Below are the code and all the weights of a small trained network. Each question names an input and a class and asks about switching units off, where a switched-off unit gives its printed mean instead of its output.

import numpy as np


def w(rows, s, z=0):
    codes = np.array(rows[::2]) - 128.0
    scale = np.full(codes.shape[1], s)
    scale[-1] = z or s
    return codes * scale


def norm(h):
    return h / np.sqrt((h * h).mean(-1, keepdims=True) + 1e-5)


def f(y):
    return y / 2 * (1 + np.tanh(0.7978845608 * (y + 0.044715 * y**3)))


def log_softmax(a):
    a = a - a.max(-1, keepdims=True)
    return a - np.log(np.exp(a).sum(-1, keepdims=True))


def net(x, mask):
    res = np.array(x, float).reshape(1, 4) / 4 @ E
    u = 0
    for l in range(4):
        y = f(norm(res) @ A[l][:, :-1].T + A[l][:, -1])
        res = res + np.where(mask[u : u + 6], y, B[l][:, -1]) @ B[l][:, :-1]
        u += 6
    return log_softmax(norm(res)[-1] @ U[:, :-1].T + U[:, -1])


A, B = {}, {}
E = w([
[121,110,248,198,117],'x0',
[84,120,163,120,46],'x1',
[126,128,64,233,83],'x2',
[87,136,85,181,156],'x3',
],0.014)
A[0] = w([
[125,126,21,84,175,205],'L0N0',
[101,134,206,113,91,154],'L0N1',
[153,130,86,254,159,54],'L0N2',
[122,130,96,83,157,2],'L0N3',
[50,128,60,246,119,233],'L0N4',
[139,131,13,139,106,138],'L0N5',
],0.039,0.0068)
B[0] = w([
[80,252,153,130,158,244],'L0N0',
[124,69,161,137,67,195],'L0N1',
[246,137,128,176,191,218],'L0N2',
[86,152,195,134,161,164],'L0N3',
[44,135,97,193,56,252],'L0N4',
[189,168,28,80,97,226],'L0N5',
],0.046,0.029)
A[1] = w([
[192,100,168,191,253,125],'L1N0',
[169,79,216,50,125,115],'L1N1',
[118,39,160,81,161,12],'L1N2',
[164,110,133,65,135,6],'L1N3',
[58,124,101,118,158,28],'L1N4',
[91,170,211,25,233,171],'L1N5',
],0.039,0.0023)
B[1] = w([
[210,114,135,167,166,178],'L1N0',
[170,131,107,100,63,217],'L1N1',
[196,112,121,109,56,181],'L1N2',
[123,164,134,85,129,131],'L1N3',
[123,156,124,165,133,148],'L1N4',
[108,217,255,137,75,251],'L1N5',
],0.066,0.018)
A[2] = w([
[165,167,53,163,86,252],'L2N0',
[171,174,126,31,160,123],'L2N1',
[161,142,72,140,114,163],'L2N2',
[81,74,129,97,217,40],'L2N3',
[83,55,67,103,180,42],'L2N4',
[158,110,101,114,253,99],'L2N5',
],0.035,0.0035)
B[2] = w([
[70,7,157,17,244,251],'L2N0',
[103,37,227,120,123,159],'L2N1',
[109,93,159,59,202,189],'L2N2',
[202,116,168,178,45,128],'L2N3',
[142,203,104,78,138,128],'L2N4',
[99,2,108,241,153,137],'L2N5',
],0.023,0.028)
A[3] = w([
[171,109,129,121,85,30],'L3N0',
[108,107,162,111,162,5],'L3N1',
[130,58,138,61,159,194],'L3N2',
[124,146,254,64,135,173],'L3N3',
[203,90,202,159,211,111],'L3N4',
[98,40,200,166,136,86],'L3N5',
],0.042,0.003)
B[3] = w([
[185,189,2,191,74,187],'L3N0',
[139,179,114,118,118,128],'L3N1',
[102,59,130,76,155,169],'L3N2',
[168,155,232,59,126,254],'L3N3',
[225,82,147,160,186,182],'L3N4',
[103,100,242,123,151,175],'L3N5',
],0.046,0.023)
U = w([
[196,64,162,72,22,122],'0',
[38,80,41,205,144,105],'1',
[214,81,159,175,219,252],'2',
[103,235,16,97,225,69],'3',
[57,47,206,206,71,99],'4',
[85,30,81,43,199,69],'5',
[116,233,224,83,130,235],'6',
[131,92,179,4,168,2],'7',
],0.023,0.0057)

Each question gives the input, the list of numbers given to net, and the class t.
The units are the neurons (one row each of A and B). Each row of codes is followed by its name. A weight is (code - 128) times the scale printed after its matrix; where a second scale follows, it is the last column's (A, B and U).
mask holds one flag per neuron, layer by layer. A switched-off neuron (its flag False) gives its mean, the last column of its row in B, instead of its output. The means were averaged over made-up inputs and are rounded, as every weight is.
A unit's drop is (log p(t) with every unit on - log p(t) with that unit switched off) / (log p(t) with every unit on - log p(t) with every unit switched off).
The circuit of an input: a set's keep is (log p(t) with only the set's units on - log p(t) with every unit switched off) / (log p(t) with every unit on - log p(t) with every unit switched off). Starting from the 12 units with the biggest drops (on a tie, the unit counted first), units are removed one at a time, each time the one whose removal leaves the highest keep (on an exact tie, the one counted first), for as long as the keep stays at least 0.8.
units of the circuit, in order: the units of the circuit, biggest drop first
k most important neurons: the k neurons with the biggest drops, biggest first
top k neurons in layer l: the k neurons of layer l with the biggest drops, biggest first
drop of u: that unit's drop, to one decimal
input [8,-5,7,0], class 2: units of the circuit, in order => (L0N2)
input [-5,2,7,-8], class 5: 2 most important neurons => (L1N5; L2N0)
input [-3,1,0,2], class 3: 4 most important neurons => (L0N5; L0N4; L1N5; L3N3)
input [6,5,1,-1], class 0: top 3 neurons in layer 0 => (L0N1; L0N4; L0N0)
input [6,2,8,-6], class 4: top 3 neurons in layer 0 => (L0N4; L0N5; L0N1)
input [4,2,3,6], class 4: top 3 neurons in layer 0 => (L0N4; L0N5; L0N0)
input [4,2,-6,8], class 0: top 4 neurons in layer 0 => (L0N4; L0N0; L0N2; L0N5)
input [2,6,4,-6], class 0: top 3 neurons in layer 0 => (L0N4; L0N0; L0N1)
input [-1,5,8,0], class 1: top 2 neurons in layer 0 => (L0N4; L0N0)
input [1,0,0,-7], class 0: 3 most important neurons => (L0N4; L0N0; L0N2)
input [1,1,-7,5], class 0: top 4 neurons in layer 0 => (L0N4; L0N0; L0N2; L0N5)
input [5,0,-2,4], class 4: 2 most important neurons => (L0N5; L1N5)
input [-1,1,1,5], class 3: 2 most important neurons => (L0N4; L0N5)
input [2,-1,-1,-2], class 0: units of the circuit, in order => (L0N0)
input [3,-1,-4,5], class 0: 4 most important neurons => (L0N4; L0N0; L0N2; L0N5)
input [-7,-1,1,4], class 3: 3 most important neurons => (L0N5; L0N4; L1N5)
input [1,4,-7,7], class 0: 2 most important neurons => (L0N4; L0N0)
input [-3,-6,5,-3], class 3: top 2 neurons in layer 0 => (L0N5; L0N0)
input [5,5,6,7], class 4: top 3 neurons in layer 0 => (L0N4; L0N5; L0N0)
input [-5,5,8,-8], class 5: top neuron in layer 2 => (L2N0)
input [6,2,5,6], class 4: drop of L0N4 => 1.2
input [5,8,-4,-5], class 0: drop of L0N4 => 0.6
input [5,4,-2,-4], class 0: drop of L0N4 => 0.8
input [7,-8,3,2], class 2: drop of L3N4 => 0.0
input [5,-3,7,8], class 2: top 2 neurons in layer 0 => (L0N2; L0N0)
